Here is a tiny trained network, its code and every weight. The questions are about switching its units off for an input and a class, where a switched-off unit gives its printed mean instead of its output.

import numpy as np


def w(rows, s, z=0):
    codes = np.array(rows[::2]) - 128.0
    scale = np.full(codes.shape[1], s)
    scale[-1] = z or s
    return codes * scale


def f(y):
    return np.maximum(y, 0)


def log_softmax(a):
    a = a - a.max(-1, keepdims=True)
    return a - np.log(np.exp(a).sum(-1, keepdims=True))


def net(x, mask):
    res = np.array(x, float).reshape(1, 3) / 4 @ E
    y = f(res @ A[0][:, :-1].T + A[0][:, -1])
    res = res + np.where(mask, y, B[0][:, -1]) @ B[0][:, :-1]
    return log_softmax(res[-1] @ U[:, :-1].T + U[:, -1])


A, B = {}, {}
E = w([
[191,202,70,171,101,58,96,152,130,81,173],'x0',
[166,114,148,81,187,138,25,104,124,182,168],'x1',
[158,181,139,162,160,206,172,137,9,95,187],'x2',
],0.014)
A[0] = w([
[174,165,51,120,113,98,96,119,121,131,154,78],'n1',
[126,160,66,173,110,118,246,161,174,31,77,127],'n2',
[127,91,46,93,114,73,109,119,190,158,79,80],'n3',
[147,131,97,148,139,86,90,153,120,112,163,75],'n4',
[214,158,97,184,147,93,101,158,161,124,146,98],'n5',
[83,95,195,109,186,163,149,119,139,170,142,72],'n6',
[164,161,147,167,136,197,173,119,53,147,195,113],'n7',
[145,135,80,141,118,96,131,168,153,113,192,254],'n8',
[186,133,117,78,166,134,70,126,148,108,154,223],'n9',
[194,144,147,111,203,107,50,126,117,166,154,84],'n10',
],0.011,0.0092)
B[0] = w([
[127,105,125,50,158,197,204,193,145,173,108,172],'n1',
[89,72,77,136,79,186,119,124,119,43,193,254],'n2',
[169,162,133,138,143,141,90,123,230,67,108,221],'n3',
[92,104,155,102,176,137,200,209,160,104,133,159],'n4',
[118,100,114,109,168,147,162,206,175,162,94,186],'n5',
[93,94,161,95,145,159,192,217,130,158,112,192],'n6',
[181,146,93,65,162,63,67,119,244,82,77,235],'n7',
[127,65,54,83,190,128,140,126,111,158,75,213],'n8',
[125,79,41,136,89,194,101,43,89,109,142,205],'n9',
[109,140,132,165,12,255,121,97,142,94,165,194],'n10',
],0.0091,0.018)
U = w([
[103,115,107,153,53,211,126,106,125,79,201,80],'0',
[95,98,133,103,181,164,221,199,148,184,77,100],'1',
[189,168,131,121,154,85,52,110,244,73,107,91],'2',
[91,82,74,138,152,123,100,67,102,131,84,251],'3',
[149,154,175,152,129,84,133,108,135,167,155,101],'4',
[122,196,153,173,119,108,110,102,110,119,181,103],'5',
[96,182,208,180,136,98,121,74,68,135,157,99],'6',
[138,167,151,230,142,122,96,113,55,184,135,106],'7',
],0.011,0.013)

Each question gives the input, the list of numbers given to net, and the class t.
The units are the neurons (one row each of A and B). Each row of codes is followed by its name. A weight is (code - 128) times the scale printed after its matrix; where a second scale follows, it is the last column's (A, B and U).
mask holds one flag per neuron, in row order. A switched-off neuron (its flag False) gives its mean, the last column of its row in B, instead of its output. The means were averaged over made-up inputs and are rounded, as every weight is.
A unit's drop is (log p(t) with every unit on - log p(t) with that unit switched off) / (log p(t) with every unit on - log p(t) with every unit switched off).
The circuit of an input: a set's keep is (log p(t) with only the set's units on - log p(t) with every unit switched off) / (log p(t) with every unit on - log p(t) with every unit switched off). Starting from all 10 units, units are removed one at a time, each time the one whose removal leaves the highest keep (on an exact tie, the one counted first), for as long as the keep stays at least 0.8.
units of the circuit, in order: the units of the circuit, biggest drop first
k most important neurons: the k neurons with the biggest drops, biggest first
drop when u is switched off: that unit's drop, to one decimal
input [-1,-2,-1], class 3: most important neuron : n10
input [-2,-5,-7], class 2: 2 most important neurons : n3, n10
input [6,7,8], class 2: 3 most important neurons : n7, n2, n5
input [4,1,-3], class 1: units of the circuit, in order : n7, n2
input [-2,-3,3], class 3: units of the circuit, in order : n10, n6
input [2,3,-3], class 3: 2 most important neurons : n7, n2
input [0,6,7], class 2: 2 most important neurons : n7, n2
input [5,1,-5], class 1: 2 most important neurons : n7, n1
input [8,2,8], class 1: 2 most important neurons : n1, n5
input [-6,-6,-2], class 0: 4 most important neurons : n2, n8, n5, n1
input [6,3,5], class 1: 2 most important neurons : n1, n5
input [3,2,3], class 3: 4 most important neurons : n3, n6, n9, n2
input [3,2,1], class 3: 4 most important neurons : n6, n9, n2, n8
input [3,2,0], class 3: most important neuron : n6
input [-2,-5,-3], class 0: 2 most important neurons : n7, n2
input [3,-3,1], class 3: units of the circuit, in order : n10, n3
input [5,2,-4], class 1: 2 most important neurons : n7, n1
input [-1,6,-4], class 0: 2 most important neurons : n10, n7
input [3,-8,-5], class 0: drop when n2 is switched off : 3.5
input [5,8,0], class 0: units of the circuit, in order : n10
input [0,-6,-3], class 0: drop when n7 is switched off : 0.2
input [1,6,2], class 0: drop when n10 is switched off : 2.4
input [-1,-6,-3], class 0: drop when n9 is switched off : 0.0
